Below is a small trained network, with its code and all its weights. Each question gives an input and a class and asks what happens when units are switched off, that is, made to give their printed mean instead of their output.

import numpy as np


def w(rows, s, z=0):
    codes = np.array(rows[::2]) - 128.0
    scale = np.full(codes.shape[1], s)
    scale[-1] = z or s
    return codes * scale


def norm(h):
    return h / np.sqrt((h * h).mean(-1, keepdims=True) + 1e-5)


def f(y):
    return y / 2 * (1 + np.tanh(0.7978845608 * (y + 0.044715 * y**3)))


def log_softmax(a):
    a = a - a.max(-1, keepdims=True)
    return a - np.log(np.exp(a).sum(-1, keepdims=True))


def net(x, mask):
    res = np.array(x, float).reshape(1, 7) / 4 @ E
    u = 0
    for l in range(4):
        y = f(norm(res) @ A[l][:, :-1].T + A[l][:, -1])
        res = res + np.where(mask[u : u + 5], y, B[l][:, -1]) @ B[l][:, :-1]
        u += 5
    return log_softmax(norm(res)[-1] @ U[:, :-1].T + U[:, -1])


A, B = {}, {}
E = w([
[132,98,83,167,221,126,159,194,162,165],'x0',
[113,36,137,160,115,50,199,51,93,137],'x1',
[29,131,91,73,113,27,110,169,105,36],'x2',
[140,86,119,82,139,3,73,65,149,111],'x3',
[198,186,106,197,176,150,83,108,70,181],'x4',
[170,125,80,126,77,160,94,176,108,106],'x5',
[83,186,74,96,128,161,158,118,85,236],'x6',
],0.0062)
A[0] = w([
[253,110,121,81,53,104,48,109,59,119,4],'0.n1',
[94,169,192,90,142,28,121,59,184,120,65],'0.n2',
[72,13,99,98,95,136,129,84,126,117,72],'0.n3',
[23,181,179,155,166,72,86,112,88,183,164],'0.n4',
[71,155,170,74,146,86,140,183,94,62,75],'0.n5',
],0.0054,0.0017)
B[0] = w([
[174,168,99,125,2,60,110,131,71,160,198],'0.n1',
[103,92,208,180,161,118,72,156,76,134,252],'0.n2',
[119,239,237,175,54,132,92,114,139,147,204],'0.n3',
[161,46,92,67,60,139,188,94,119,195,225],'0.n4',
[102,34,92,148,138,137,171,188,176,125,210],'0.n5',
],0.0078,0.0023)
A[1] = w([
[136,155,63,94,108,127,181,156,75,72,84],'1.n1',
[50,130,33,203,93,119,110,136,237,47,9],'1.n2',
[106,82,160,144,94,99,58,105,150,141,54],'1.n3',
[201,100,121,169,138,85,143,89,143,238,82],'1.n4',
[2,129,95,83,98,172,170,131,116,187,5],'1.n5',
],0.0079,0.002)
B[1] = w([
[244,130,177,23,59,92,147,13,165,121,158],'1.n1',
[86,67,70,74,162,172,195,144,142,89,186],'1.n2',
[80,63,108,178,216,116,113,234,156,198,192],'1.n3',
[171,127,84,111,179,125,143,22,115,72,254],'1.n4',
[245,221,181,143,108,43,254,192,91,120,237],'1.n5',
],0.0068,0.0041)
A[2] = w([
[210,184,127,30,130,223,125,127,137,140,58],'2.n1',
[109,167,37,229,70,133,144,63,77,252,225],'2.n2',
[178,46,120,141,1,115,79,116,109,103,4],'2.n3',
[83,53,50,114,142,60,127,99,67,137,113],'2.n4',
[166,241,94,91,184,248,149,74,37,158,139],'2.n5',
],0.0042,0.0015)
B[2] = w([
[99,101,110,246,126,119,152,177,123,145,193],'2.n1',
[126,102,133,96,86,123,99,139,119,97,216],'2.n2',
[132,127,90,152,94,195,88,92,120,140,146],'2.n3',
[56,146,142,81,137,154,69,118,110,159,164],'2.n4',
[41,103,112,91,174,155,100,157,60,147,255],'2.n5',
],0.012,0.0039)
A[3] = w([
[150,169,80,239,186,246,147,182,141,220,158],'3.n1',
[221,160,105,129,233,156,132,25,207,125,2],'3.n2',
[216,171,32,149,33,111,63,94,89,137,150],'3.n3',
[112,1,245,213,54,158,173,58,115,88,25],'3.n4',
[43,70,85,81,128,175,210,122,183,192,220],'3.n5',
],0.0053,0.0011)
B[3] = w([
[241,121,247,81,153,192,26,86,79,179,253],'3.n1',
[126,187,48,221,215,113,231,143,127,55,146],'3.n2',
[64,186,130,113,27,149,110,46,151,50,198],'3.n3',
[71,217,52,160,171,146,140,156,196,171,193],'3.n4',
[254,135,127,99,116,146,77,163,188,68,202],'3.n5',
],0.0091,0.0047)
U = w([
[95,139,60,64,145,103,121,20,10,165,65],'0',
[22,189,127,188,138,152,158,127,203,175,4],'1',
[90,53,177,131,158,14,32,163,121,183,131],'2',
[219,158,186,99,162,215,41,180,28,184,181],'3',
[145,208,103,157,8,133,21,80,94,74,175],'4',
[137,76,73,60,138,145,128,208,177,39,126],'5',
[207,162,79,217,212,116,154,70,144,93,116],'6',
[196,203,155,92,72,58,215,191,76,151,181],'7',
],0.011,0.0027)

Each question gives the input, the list of numbers given to net, and the class t.
The units are the neurons (one row each of A and B). Each row of codes is followed by its name. A weight is (code - 128) times the scale printed after its matrix; where a second scale follows, it is the last column's (A, B and U).
mask holds one flag per neuron, layer by layer. A switched-off neuron (its flag False) gives its mean, the last column of its row in B, instead of its output. The means were averaged over made-up inputs and are rounded, as every weight is.
A unit's drop is (log p(t) with every unit on - log p(t) with that unit switched off) / (log p(t) with every unit on - log p(t) with every unit switched off).
The circuit of an input: a set's keep is (log p(t) with only the set's units on - log p(t) with every unit switched off) / (log p(t) with every unit on - log p(t) with every unit switched off). Starting from the 12 units with the biggest drops (on a tie, the unit counted first), units are removed one at a time, each time the one whose removal leaves the highest keep (on an exact tie, the one counted first), for as long as the keep stays at least 0.8.
units of the circuit, in order: the units of the circuit, biggest drop first
unit that matters most: the unit with the biggest drop
top k neurons: the k neurons with the biggest drops, biggest first
top k neurons in layer l: the k neurons of layer l with the biggest drops, biggest first
input [-4,2,-7,0,3,7,6], class 4: unit that matters most : 0.n1
input [1,8,-5,8,4,-2,-1], class 6: top 2 neurons : [1.n4 3.n2]
input [8,4,7,-6,1,-8,-7], class 5: top 2 neurons : [3.n5 1.n2]
input [-8,-4,3,7,3,-3,-5], class 2: top 2 neurons : [1.n3 0.n2]
input [2,-5,1,4,7,-1,5], class 0: units of the circuit, in order : [1.n4 0.n4 2.n2 3.n1]
input [-2,-7,-4,6,7,-2,-5], class 4: units of the circuit, in order : [0.n1 3.n3]
input [1,6,6,-6,1,-6,-5], class 1: top 4 neurons : [3.n4 0.n3 2.n5 0.n2]
input [0,-7,7,1,5,-8,3], class 7: units of the circuit, in order : [1.n5 0.n4]
input [6,8,3,2,-1,7,1], class 5: top 3 neurons : [1.n2 0.n2 3.n5]
input [7,-3,-3,5,5,-7,5], class 6: top 4 neurons : [1.n4 3.n2 0.n1 3.n5]
input [0,7,0,-7,-2,8,-1], class 4: top 2 neurons : [2.n3 3.n3]
input [8,1,0,3,-2,5,5], class 7: top 2 neurons : [1.n5 0.n2]
input [-8,5,-8,-4,2,-7,-7], class 6: units of the circuit, in order : [3.n2 1.n4]
input [7,5,-2,1,8,4,1], class 0: top 3 neurons in layer 2 : [2.n5 2.n2 2.n4]
input [-5,4,-6,0,-8,4,-5], class 1: top 2 neurons : [3.n4 1.n3]
input [-1,4,2,0,-4,1,-2], class 1: unit that matters most : 0.n3
input [-8,8,-5,-8,-3,3,-6], class 1: top 3 neurons in layer 3 : [3.n4 3.n1 3.n5]
input [0,4,-5,2,7,2,-1], class 0: units of the circuit, in order : [1.n4 2.n5 3.n5]
input [8,-1,-2,-3,-8,-2,1], class 7: top 2 neurons : [1.n5 2.n5]
input [-2,-2,3,-7,1,4,-5], class 5: top neuron : [1.n2]
input [-4,-6,-8,1,-5,5,-3], class 4: top 2 neurons : [0.n1 3.n3]
input [-5,-3,6,-1,-2,-6,2], class 7: top 2 neurons : [1.n5 0.n4]
input [7,-2,4,5,4,3,0], class 5: top 2 neurons in layer 2 : [2.n4 2.n5]
input [4,5,-3,0,5,5,6], class 0: top 2 neurons in layer 1 : [1.n4 1.n3]
input [-8,-6,-8,-3,3,4,-4], class 4: top 3 neurons in layer 0 : [0.n1 0.n2 0.n5]
input [4,5,0,2,7,0,2], class 0: top 3 neurons in layer 2 : [2.n4 2.n5 2.n2]
